Below are the code and all the weights of a small trained network. Each question names an input and a class and asks about switching units off, where a switched-off unit gives its printed mean instead of its output.

import numpy as np


def w(rows, s, z=0):
    codes = np.array(rows[::2]) - 128.0
    scale = np.full(codes.shape[1], s)
    scale[-1] = z or s
    return codes * scale


def norm(h):
    return h / np.sqrt((h * h).mean(-1, keepdims=True) + 1e-5)


def f(y):
    return np.maximum(y, 0)


def log_softmax(a):
    a = a - a.max(-1, keepdims=True)
    return a - np.log(np.exp(a).sum(-1, keepdims=True))


def net(x, mask):
    res = np.array(x, float).reshape(1, 3) / 4 @ E
    u = 0
    for l in range(2):
        y = f(norm(res) @ A[l][:, :-1].T + A[l][:, -1])
        res = res + np.where(mask[u : u + 4], y, B[l][:, -1]) @ B[l][:, :-1]
        u += 4
    return log_softmax(norm(res)[-1] @ U[:, :-1].T + U[:, -1])


A, B = {}, {}
E = w([
[214,255,143,4,195,105,124,130,146],'x0',
[206,35,143,118,144,166,202,140,104],'x1',
[167,75,191,112,152,70,104,97,146],'x2',
],0.0074)
A[0] = w([
[254,69,85,77,133,105,155,125,133,252],'L0N0',
[138,117,66,135,140,186,194,166,44,78],'L0N1',
[163,79,204,101,118,58,59,73,171,71],'L0N2',
[87,89,171,110,81,79,64,50,191,147],'L0N3',
],0.0071,0.0036)
B[0] = w([
[105,124,164,35,148,161,139,90,11,254],'L0N0',
[101,45,161,91,61,85,79,83,122,189],'L0N1',
[171,117,129,128,54,160,158,22,230,210],'L0N2',
[92,90,128,113,183,133,90,92,89,212],'L0N3',
],0.012,0.0071)
A[1] = w([
[65,92,67,228,87,94,73,145,112,67],'L1N0',
[94,220,26,102,103,99,50,119,254,251],'L1N1',
[171,115,152,101,98,124,166,116,159,34],'L1N2',
[238,128,187,183,139,104,205,89,140,128],'L1N3',
],0.0086,0.0017)
B[1] = w([
[138,192,93,133,237,104,80,136,183,249],'L1N0',
[169,65,140,58,40,149,204,111,72,254],'L1N1',
[114,63,111,157,105,152,133,183,115,166],'L1N2',
[64,48,252,136,119,110,131,79,130,164],'L1N3',
],0.013,0.006)
U = w([
[92,129,93,167,183,110,51,125,193,190],'0',
[116,69,147,97,58,159,173,68,98,208],'1',
[166,163,178,198,104,84,143,221,164,1],'2',
[115,251,88,68,144,135,131,133,101,59],'3',
[148,134,145,174,95,126,127,210,162,7],'4',
],0.018,0.0052)

Each question gives the input, the list of numbers given to net, and the class t.
The units are the neurons (one row each of A and B). Each row of codes is followed by its name. A weight is (code - 128) times the scale printed after its matrix; where a second scale follows, it is the last column's (A, B and U).
mask holds one flag per neuron, layer by layer. A switched-off neuron (its flag False) gives its mean, the last column of its row in B, instead of its output. The means were averaged over made-up inputs and are rounded, as every weight is.
A unit's drop is (log p(t) with every unit on - log p(t) with that unit switched off) / (log p(t) with every unit on - log p(t) with every unit switched off).
The circuit of an input: a set's keep is (log p(t) with only the set's units on - log p(t) with every unit switched off) / (log p(t) with every unit on - log p(t) with every unit switched off). Starting from all 8 units, units are removed one at a time, each time the one whose removal leaves the highest keep (on an exact tie, the one counted first), for as long as the keep stays at least 0.8.
circuit, biggest first: the units of the circuit, biggest drop first
most important unit: the unit with the biggest drop
top k neurons: the k neurons with the biggest drops, biggest first
top k neurons in layer l: the k neurons of layer l with the biggest drops, biggest first
drop when u is switched off: that unit's drop, to one decimal
input [6,-1,-7], class 1: circuit, biggest first : (L1N1 L0N0)
input [8,-8,-1], class 1: circuit, biggest first : (L1N1)
input [7,-3,1], class 1: top 2 neurons : (L1N0 L1N1)
input [-4,-2,6], class 0: top 3 neurons : (L0N3 L0N0 L1N1)
input [-4,-6,-8], class 3: top 3 neurons : (L1N0 L1N1 L0N2)
input [-2,-3,-3], class 3: top 2 neurons : (L1N0 L0N2)
input [4,1,-4], class 3: top 3 neurons in layer 1 : (L1N1 L1N3 L1N2)
input [0,-2,-8], class 3: top 2 neurons in layer 1 : (L1N0 L1N3)
input [-3,-2,-7], class 0: top 2 neurons : (L1N0 L0N2)
input [3,0,-1], class 3: top 3 neurons : (L0N2 L1N1 L0N1)
input [3,-7,-6], class 1: top 2 neurons : (L1N1 L0N0)
input [2,0,-2], class 3: top 3 neurons in layer 1 : (L1N1 L1N3 L1N2)
input [-5,-8,-6], class 3: top 3 neurons : (L1N0 L1N1 L0N1)
input [-2,-7,-5], class 3: most important unit : L1N0
input [-8,3,3], class 0: top 2 neurons in layer 1 : (L1N0 L1N1)
input [-7,-8,-4], class 0: drop when L1N0 is switched off : 0.8
input [-7,-8,4], class 0: drop when L1N1 is switched off : 0.0
input [7,-7,6], class 1: drop when L1N1 is switched off : 0.1
